Below is a small trained network, with its code and all its weights. Each question gives an input and a target symbol and asks what happens when units are switched off, that is, made to give their printed mean instead of their output.

import numpy as np


def w(rows, s, z=0):
    codes = np.array(rows[::2]) - 128.0
    scale = np.full(codes.shape[1], s)
    scale[-1] = z or s
    return codes * scale


def norm(h):
    return h / np.sqrt((h * h).mean(-1, keepdims=True) + 1e-5)


def f(y):
    return y / 2 * (1 + np.tanh(0.7978845608 * (y + 0.044715 * y**3)))


def softmax(a):
    e = np.exp(a - a.max(-1, keepdims=True))
    return e / e.sum(-1, keepdims=True)


def log_softmax(a):
    a = a - a.max(-1, keepdims=True)
    return a - np.log(np.exp(a).sum(-1, keepdims=True))


def net(x, mask):
    ids = ['αβζηθλμσω'.index(c) for c in x.split()]
    T = len(ids)
    res = E[ids] + P[:T]
    q, k, v = (norm(res) @ M[0].T for M in (Q, K, V))
    z = softmax(np.where(np.tri(T) > 0, q @ k.T / 3**0.5, -1e9)) @ v
    res = res + np.where(mask[0], z, O[0][:, -1]) @ O[0][:, :-1]
    y = f(norm(res) @ A[0][:, :-1].T + A[0][:, -1])
    res = res + np.where(mask[1:17], y, B[0][:, -1]) @ B[0][:, :-1]
    return log_softmax(norm(res)[-1] @ U[:, :-1].T + U[:, -1])


Q, K, V, O, A, B = {}, {}, {}, {}, {}, {}
E = w([
[58,140,154,75],'α',
[106,88,122,199],'β',
[48,182,187,149],'ζ',
[110,37,82,81],'η',
[47,118,156,89],'θ',
[67,164,164,104],'λ',
[165,187,114,133],'μ',
[4,144,200,126],'σ',
[187,103,81,169],'ω',
],0.023)
P = w([
[123,148,156,136],'0',
[117,151,141,138],'1',
[119,153,128,149],'2',
[106,162,106,139],'3',
[100,167,83,142],'4',
[93,167,62,146],'5',
[89,171,44,164],'6',
[87,172,27,167],'7',
[90,178,9,180],'8',
],0.015)
Q[0] = w([
[66,203,28,135],'head 0',
[192,132,241,114],'head 0',
[252,139,157,94],'head 0',
],0.032)
K[0] = w([
[235,104,44,161],'head 0',
[66,173,225,89],'head 0',
[176,99,255,93],'head 0',
],0.03)
V[0] = w([
[49,193,84,170],'head 0',
[23,7,98,231],'head 0',
[129,143,90,221],'head 0',
],0.013)
O[0] = w([
[134,157,202,57,197],'head 0',
[116,25,169,188,255],'head 0',
[247,141,117,198,223],'head 0',
],0.012,0.013)
A[0] = w([
[145,172,184,152,133],'neuron 0',
[170,144,132,157,123],'neuron 1',
[210,134,140,117,113],'neuron 2',
[162,193,97,95,5],'neuron 3',
[132,126,125,113,125],'neuron 4',
[94,109,52,147,166],'neuron 5',
[225,86,195,149,108],'neuron 6',
[168,50,138,104,116],'neuron 7',
[91,191,4,143,154],'neuron 8',
[125,140,125,120,103],'neuron 9',
[120,138,21,125,126],'neuron 10',
[145,178,173,179,85],'neuron 11',
[171,185,178,138,93],'neuron 12',
[71,104,60,151,128],'neuron 13',
[175,71,152,69,163],'neuron 14',
[118,173,83,79,116],'neuron 15',
],0.032,0.013)
B[0] = w([
[113,170,135,128,182],'neuron 0',
[148,125,164,168,182],'neuron 1',
[77,154,119,156,153],'neuron 2',
[107,32,39,118,140],'neuron 3',
[123,115,125,132,123],'neuron 4',
[175,163,110,59,157],'neuron 5',
[143,129,91,254,252],'neuron 6',
[110,202,125,142,177],'neuron 7',
[205,153,60,35,167],'neuron 8',
[133,115,132,129,123],'neuron 9',
[231,113,174,96,148],'neuron 10',
[138,123,65,136,184],'neuron 11',
[194,121,161,110,152],'neuron 12',
[128,155,44,120,148],'neuron 13',
[100,77,69,147,155],'neuron 14',
[186,72,148,161,144],'neuron 15',
],0.058,0.019)
U = w([
[183,29,65,58,119],'α',
[121,29,193,116,121],'β',
[164,115,240,96,117],'ζ',
[38,210,196,65,248],'η',
[129,250,174,58,49],'θ',
[17,38,71,76,168],'λ',
[62,230,8,40,31],'μ',
[174,166,133,120,3],'σ',
[99,151,101,213,181],'ω',
],0.013,0.0034)

Each question gives the input, a string of symbols that net reads in full, and the target symbol t.
The units are the heads (3 rows each of Q, K, V and O) and the neurons (one row each of A and B). Each row of codes is followed by its name. A weight is (code - 128) times the scale printed after its matrix; where a second scale follows, it is the last column's (O, A, B and U).
mask holds one flag per unit, heads first, then neurons. A switched-off unit (its flag False) gives its mean, the last column of its rows in O or B, instead of its output. The means were averaged over made-up inputs and are rounded, as every weight is.
A unit's drop is (log p(t) with every unit on - log p(t) with that unit switched off) / (log p(t) with every unit on - log p(t) with every unit switched off).
The circuit of an input: a set's keep is (log p(t) with only the set's units on - log p(t) with every unit switched off) / (log p(t) with every unit on - log p(t) with every unit switched off). Starting from the 12 units with the biggest drops (on a tie, the unit counted first), units are removed one at a time, each time the one whose removal leaves the highest keep (on an exact tie, the one counted first), for as long as the keep stays at least 0.8.
units of the circuit, in order: the units of the circuit, biggest drop first
top k neurons: the k neurons with the biggest drops, biggest first
drop of u: that unit's drop, to one decimal
input μ θ σ β η, target μ: units of the circuit, in order => [head 0; neuron 6; neuron 7]
input α ζ α θ μ θ θ, target α: units of the circuit, in order => [head 0; neuron 3; neuron 15]
input σ σ θ ζ μ θ λ, target α: units of the circuit, in order => [head 0; neuron 3; neuron 15]
input η θ ζ, target μ: units of the circuit, in order => [head 0; neuron 6]
input η θ α σ θ θ, target μ: units of the circuit, in order => [head 0; neuron 6]
input β ω α σ θ, target μ: units of the circuit, in order => [head 0; neuron 13; neuron 5]
input α ζ η α, target μ: top 2 neurons => [neuron 6; neuron 13]
input σ σ λ α, target β: top 3 neurons => [neuron 15; neuron 6; neuron 8]
input θ θ α, target β: top 3 neurons => [neuron 6; neuron 15; neuron 8]
input θ μ ζ, target α: top neuron => [neuron 3]
input ω σ β θ θ, target α: top 2 neurons => [neuron 10; neuron 7]
input θ θ ζ, target θ: drop of neuron 0 => 0.2
input θ α θ α μ λ θ θ σ, target α: drop of head 0 => 1.3
input ω η θ θ θ α, target α: top neuron => [neuron 10]
input θ σ ω θ θ β θ β α, target α: drop of head 0 => 1.0
